Below are the code and all the weights of a small trained network. Each question names an input and a class and asks about switching units off, where a switched-off unit gives its printed mean instead of its output.

import numpy as np


def w(rows, s, z=0):
    codes = np.array(rows[::2]) - 128.0
    scale = np.full(codes.shape[1], s)
    scale[-1] = z or s
    return codes * scale


def f(y):
    return y / 2 * (1 + np.tanh(0.7978845608 * (y + 0.044715 * y**3)))


def log_softmax(a):
    a = a - a.max(-1, keepdims=True)
    return a - np.log(np.exp(a).sum(-1, keepdims=True))


def net(x, mask):
    res = np.array(x, float).reshape(1, 6) / 4 @ E
    y = f(res @ A[0][:, :-1].T + A[0][:, -1])
    res = res + np.where(mask, y, B[0][:, -1]) @ B[0][:, :-1]
    return log_softmax(res[-1] @ U[:, :-1].T + U[:, -1])


A, B = {}, {}
E = w([
[99,113,145,129,204,76,201,147,162],'x0',
[253,94,155,145,100,121,191,159,117],'x1',
[107,107,125,146,55,49,141,107,164],'x2',
[70,104,243,140,100,172,192,39,41],'x3',
[129,132,133,130,128,127,126,130,132],'x4',
[159,160,178,137,173,40,71,85,67],'x5',
],0.0057)
A[0] = w([
[144,144,141,151,149,82,109,117,98,22],'neuron 1',
[153,142,138,130,219,213,111,150,118,51],'neuron 2',
[183,138,137,141,184,50,58,109,94,73],'neuron 3',
[109,112,127,145,231,78,195,173,178,59],'neuron 4',
[171,145,119,113,216,201,93,152,120,130],'neuron 5',
[171,131,113,133,39,174,14,140,113,48],'neuron 6',
[130,117,111,125,103,187,168,165,216,146],'neuron 7',
[254,107,117,130,113,112,182,132,132,19],'neuron 8',
[107,112,69,144,98,195,185,141,150,3],'neuron 9',
[178,142,65,118,152,88,69,170,195,1],'neuron 10',
[21,139,85,120,160,120,53,111,143,32],'neuron 11',
[107,128,123,131,35,31,110,126,198,97],'neuron 12',
],0.012,0.0054)
B[0] = w([
[124,83,165,32,143,93,165,160,138,130],'neuron 1',
[109,122,123,117,63,58,205,123,137,183],'neuron 2',
[138,159,137,79,117,94,55,164,84,207],'neuron 3',
[173,175,74,64,137,181,162,45,141,219],'neuron 4',
[112,119,100,163,73,79,119,136,155,221],'neuron 5',
[163,168,82,69,173,156,180,61,151,208],'neuron 6',
[163,169,140,123,128,83,58,145,53,254],'neuron 7',
[143,127,143,136,120,202,177,230,162,213],'neuron 8',
[108,114,190,5,152,73,130,154,153,169],'neuron 9',
[80,106,207,169,132,158,141,71,54,248],'neuron 10',
[207,127,155,136,106,184,189,236,131,205],'neuron 11',
[114,134,90,148,66,60,148,138,143,225],'neuron 12',
],0.022,0.0053)
U = w([
[162,123,141,140,128,177,173,218,149,96],'0',
[130,135,144,61,155,67,77,154,112,101],'1',
[71,101,214,155,123,158,184,60,66,149],'2',
[154,158,49,83,161,149,165,63,156,98],'3',
[136,142,98,150,132,106,112,140,124,247],'4',
[100,119,73,152,68,60,158,136,166,107],'5',
[105,93,51,231,231,131,2,134,183,123],'6',
[98,84,93,151,210,127,88,140,196,81],'7',
],0.0096,0.015)

Each question gives the input, the list of numbers given to net, and the class t.
The units are the neurons (one row each of A and B). Each row of codes is followed by its name. A weight is (code - 128) times the scale printed after its matrix; where a second scale follows, it is the last column's (A, B and U).
mask holds one flag per neuron, in row order. A switched-off neuron (its flag False) gives its mean, the last column of its row in B, instead of its output. The means were averaged over made-up inputs and are rounded, as every weight is.
A unit's drop is (log p(t) with every unit on - log p(t) with that unit switched off) / (log p(t) with every unit on - log p(t) with every unit switched off).
The circuit of an input: a set's keep is (log p(t) with only the set's units on - log p(t) with every unit switched off) / (log p(t) with every unit on - log p(t) with every unit switched off). Starting from all 12 units, units are removed one at a time, each time the one whose removal leaves the highest keep (on an exact tie, the one counted first), for as long as the keep stays at least 0.8.
units of the circuit, in order: the units of the circuit, biggest drop first
unit that matters most: the unit with the biggest drop
k most important neurons: the k neurons with the biggest drops, biggest first
drop of u: that unit's drop, to one decimal
input [7,3,8,0,7,5], class 5: 3 most important neurons => (neuron 12; neuron 6; neuron 7)
input [-5,2,-5,-4,-3,-1], class 3: units of the circuit, in order => (neuron 6)
input [5,-3,5,5,3,7], class 1: 2 most important neurons => (neuron 10; neuron 3)
input [-7,-7,-5,-6,-4,-1], class 0: 2 most important neurons => (neuron 11; neuron 4)
input [-1,-5,-8,1,4,5], class 5: 2 most important neurons => (neuron 2; neuron 5)
input [3,-6,7,3,1,-1], class 5: 4 most important neurons => (neuron 12; neuron 8; neuron 10; neuron 7)
input [4,6,-8,0,0,4], class 5: 3 most important neurons => (neuron 5; neuron 2; neuron 11)
input [-6,4,-6,5,-6,-5], class 3: 4 most important neurons => (neuron 10; neuron 6; neuron 3; neuron 12)
input [2,-8,8,2,-3,2], class 0: 2 most important neurons => (neuron 11; neuron 5)
input [-7,-7,4,-8,-8,6], class 2: 2 most important neurons => (neuron 10; neuron 8)
input [0,-4,-5,-1,8,-8], class 1: 2 most important neurons => (neuron 9; neuron 7)
input [-1,6,-7,5,-2,3], class 5: 3 most important neurons => (neuron 10; neuron 2; neuron 5)
input [7,1,4,0,3,6], class 3: 2 most important neurons => (neuron 4; neuron 7)
input [2,1,-4,3,2,2], class 5: units of the circuit, in order => (neuron 10; neuron 7)
input [3,8,3,0,-1,1], class 0: units of the circuit, in order => (neuron 8)
input [5,-5,6,3,1,-7], class 1: 2 most important neurons => (neuron 9; neuron 7)
input [4,-4,1,-3,-1,4], class 0: 4 most important neurons => (neuron 11; neuron 7; neuron 6; neuron 5)
input [4,-5,-4,3,4,-6], class 1: units of the circuit, in order => (neuron 9; neuron 7)
input [2,-4,0,-1,-4,-5], class 1: units of the circuit, in order => (neuron 7; neuron 9)
input [-8,8,3,-4,0,6], class 0: unit that matters most => neuron 8
input [-4,-5,-1,4,-4,1], class 0: units of the circuit, in order => (neuron 10; neuron 11)
input [-1,2,-3,2,-6,-7], class 1: drop of neuron 9 => 0.2
input [0,-8,6,7,2,-5], class 0: drop of neuron 2 => 0.0
input [-3,-2,8,-1,-5,-2], class 5: drop of neuron 12 => 1.0
input [-7,-6,3,7,4,8], class 1: drop of neuron 1 => 0.2
